Below is a small trained network, with its code and all its weights. Each question gives an input and a target symbol and asks what happens when units are switched off, that is, made to give their printed mean instead of their output.

import numpy as np


def w(rows, s, z=0):
    codes = np.array(rows[::2]) - 128.0
    scale = np.full(codes.shape[1], s)
    scale[-1] = z or s
    return codes * scale


def softmax(a):
    e = np.exp(a - a.max(-1, keepdims=True))
    return e / e.sum(-1, keepdims=True)


def log_softmax(a):
    a = a - a.max(-1, keepdims=True)
    return a - np.log(np.exp(a).sum(-1, keepdims=True))


def net(x, mask):
    ids = ['αβγδζλμσφω'.index(c) for c in x.split()]
    T = len(ids)
    res = E[ids] + P[:T]
    u = 0
    for l in range(2):
        r = res
        for j in range(3):
            rows = slice(2 * j, 2 * j + 2)
            q, k, v = (r @ M[l][rows].T for M in (Q, K, V))
            z = softmax(np.where(np.tri(T) > 0, q @ k.T / 2**0.5, -1e9)) @ v
            o = O[l][rows]
            res = res + np.where(mask[u + j], z, o[:, -1]) @ o[:, :-1]
        u += 3
    return log_softmax(res[-1] @ U[:, :-1].T + U[:, -1])


Q, K, V, O = {}, {}, {}, {}
E = w([
[142,99,159,132,161],'α',
[153,121,98,118,197],'β',
[157,132,151,129,108],'γ',
[131,93,148,141,140],'δ',
[177,122,48,149,97],'ζ',
[144,94,175,135,151],'λ',
[155,138,161,149,156],'μ',
[88,211,74,174,87],'σ',
[69,173,134,189,149],'φ',
[198,153,151,7,190],'ω',
],0.019)
P = w([
[174,158,161,139,162],'0',
[101,86,61,85,176],'1',
[228,241,229,133,160],'2',
[74,67,60,68,211],'3',
[243,254,254,133,115],'4',
[68,30,67,85,187],'5',
],0.0099)
Q[0] = w([
[111,51,159,60,194],'L0H1',
[54,136,103,117,126],'L0H1',
[159,200,235,223,157],'L0H2',
[75,1,80,106,170],'L0H2',
[20,54,150,141,109],'L0H3',
[149,59,130,53,111],'L0H3',
],0.0072)
K[0] = w([
[212,144,169,158,88],'L0H1',
[125,153,130,254,144],'L0H1',
[52,214,186,149,225],'L0H2',
[159,166,78,95,33],'L0H2',
[33,99,30,140,129],'L0H3',
[158,147,101,160,101],'L0H3',
],0.0073)
V[0] = w([
[208,95,122,250,103],'L0H1',
[186,152,35,155,93],'L0H1',
[2,146,176,140,113],'L0H2',
[74,183,188,130,194],'L0H2',
[151,224,120,58,144],'L0H3',
[194,152,163,228,49],'L0H3',
],0.0079)
O[0] = w([
[184,50,98,200,92,128],'L0H1',
[74,207,43,124,67,91],'L0H1',
[165,211,98,59,221,142],'L0H2',
[147,170,182,152,166,254],'L0H2',
[71,159,208,55,59,194],'L0H3',
[254,163,151,112,47,122],'L0H3',
],0.007,0.0063)
Q[1] = w([
[126,136,53,1,90],'L1H1',
[149,67,170,23,73],'L1H1',
[163,83,151,23,99],'L1H2',
[195,121,152,220,41],'L1H2',
[105,125,129,187,48],'L1H3',
[112,226,71,91,108],'L1H3',
],0.0085)
K[1] = w([
[200,2,99,100,126],'L1H1',
[254,86,159,19,125],'L1H1',
[131,72,82,115,132],'L1H2',
[51,157,191,244,157],'L1H2',
[58,109,78,194,46],'L1H3',
[1,55,27,143,144],'L1H3',
],0.007)
V[1] = w([
[119,189,79,83,146],'L1H1',
[1,241,59,172,158],'L1H1',
[94,117,94,166,116],'L1H2',
[160,71,114,72,94],'L1H2',
[110,149,146,107,72],'L1H3',
[74,159,96,121,172],'L1H3',
],0.0095)
O[1] = w([
[104,23,254,135,34,169],'L1H1',
[253,35,159,77,153,253],'L1H1',
[227,152,55,31,149,30],'L1H2',
[6,120,193,66,88,40],'L1H2',
[205,114,174,198,88,119],'L1H3',
[137,104,166,21,134,125],'L1H3',
],0.0067,0.0076)
U = w([
[69,178,94,78,188,74],'α',
[112,7,82,61,238,210],'β',
[102,162,115,109,97,52],'γ',
[109,182,74,77,167,51],'δ',
[121,94,39,117,7,239],'ζ',
[76,194,130,137,124,194],'λ',
[118,223,150,162,76,31],'μ',
[179,125,139,94,2,83],'σ',
[217,247,137,99,235,2],'φ',
[24,150,236,71,55,155],'ω',
],0.0063,0.0041)

Each question gives the input, a string of symbols that net reads in full, and the target symbol t.
The units are the heads (2 rows each of Q, K, V and O). Each row of codes is followed by its name. A weight is (code - 128) times the scale printed after its matrix; where a second scale follows, it is the last column's (O and U).
mask holds one flag per head, layer by layer. A switched-off head (its flag False) gives its mean, the last column of its rows in O, instead of its output. The means were averaged over made-up inputs and are rounded, as every weight is.
A unit's drop is (log p(t) with every unit on - log p(t) with that unit switched off) / (log p(t) with every unit on - log p(t) with every unit switched off).
The circuit of an input: a set's keep is (log p(t) with only the set's units on - log p(t) with every unit switched off) / (log p(t) with every unit on - log p(t) with every unit switched off). Starting from all 6 units, units are removed one at a time, each time the one whose removal leaves the highest keep (on an exact tie, the one counted first), for as long as the keep stays at least 0.8.
circuit, biggest first: the units of the circuit, biggest drop first
unit that matters most: the unit with the biggest drop
heads that matter: for each layer, one digit per head in row order, 1 if its drop is at least 0.15 and else 0, layers parted by /
drop when u is switched off: that unit's drop, to one decimal
input ω φ λ, target ω: circuit, biggest first -> L0H3; L1H1
input φ σ σ ζ μ, target σ: circuit, biggest first -> L1H1; L0H1
input μ σ β, target σ: circuit, biggest first -> L0H1; L1H1; L0H2
input φ λ ζ φ δ, target φ: circuit, biggest first -> L1H2; L0H2
input μ β μ, target μ: circuit, biggest first -> L1H1; L0H3; L0H2
input ω μ ζ, target ω: unit that matters most -> L0H3
input ω φ ω σ, target ω: circuit, biggest first -> L1H2; L0H3
input δ φ ω φ α, target ω: circuit, biggest first -> L0H3; L1H1
input α φ μ λ λ, target μ: heads that matter -> 001 / 101
input μ ω λ, target ω: circuit, biggest first -> L0H1; L1H2
input γ α λ ω φ, target ω: circuit, biggest first -> L0H1; L0H3; L1H2
input ζ φ ζ μ, target ζ: heads that matter -> 110 / 000
input φ λ φ φ, target β: heads that matter -> 001 / 100
input ω φ σ, target ω: unit that matters most -> L0H3
input σ ζ φ φ ω μ, target ω: heads that matter -> 010 / 110
input φ γ ζ λ λ λ, target ζ: circuit, biggest first -> L0H2; L0H1; L1H1
input ζ μ λ, target μ: circuit, biggest first -> L1H1; L0H3; L1H3
input φ λ β ω δ, target ω: circuit, biggest first -> L0H1; L1H2; L0H3
input β ζ μ φ φ, target φ: circuit, biggest first -> L0H2; L1H2
input φ φ σ, target φ: circuit, biggest first -> L1H2; L0H2
input φ γ λ ω φ, target ω: unit that matters most -> L0H1
input ζ σ λ, target σ: heads that matter -> 100 / 000
input α ω λ α, target ω: heads that matter -> 000 / 110
input δ ω β, target ω: drop when L0H3 is switched off -> 0.1
input λ φ μ γ, target λ: drop when L0H1 is switched off -> 0.1
input λ σ φ ω β, target ω: drop when L1H1 is switched off -> 0.1
input μ λ λ φ μ γ, target λ: drop when L0H3 is switched off -> 0.2
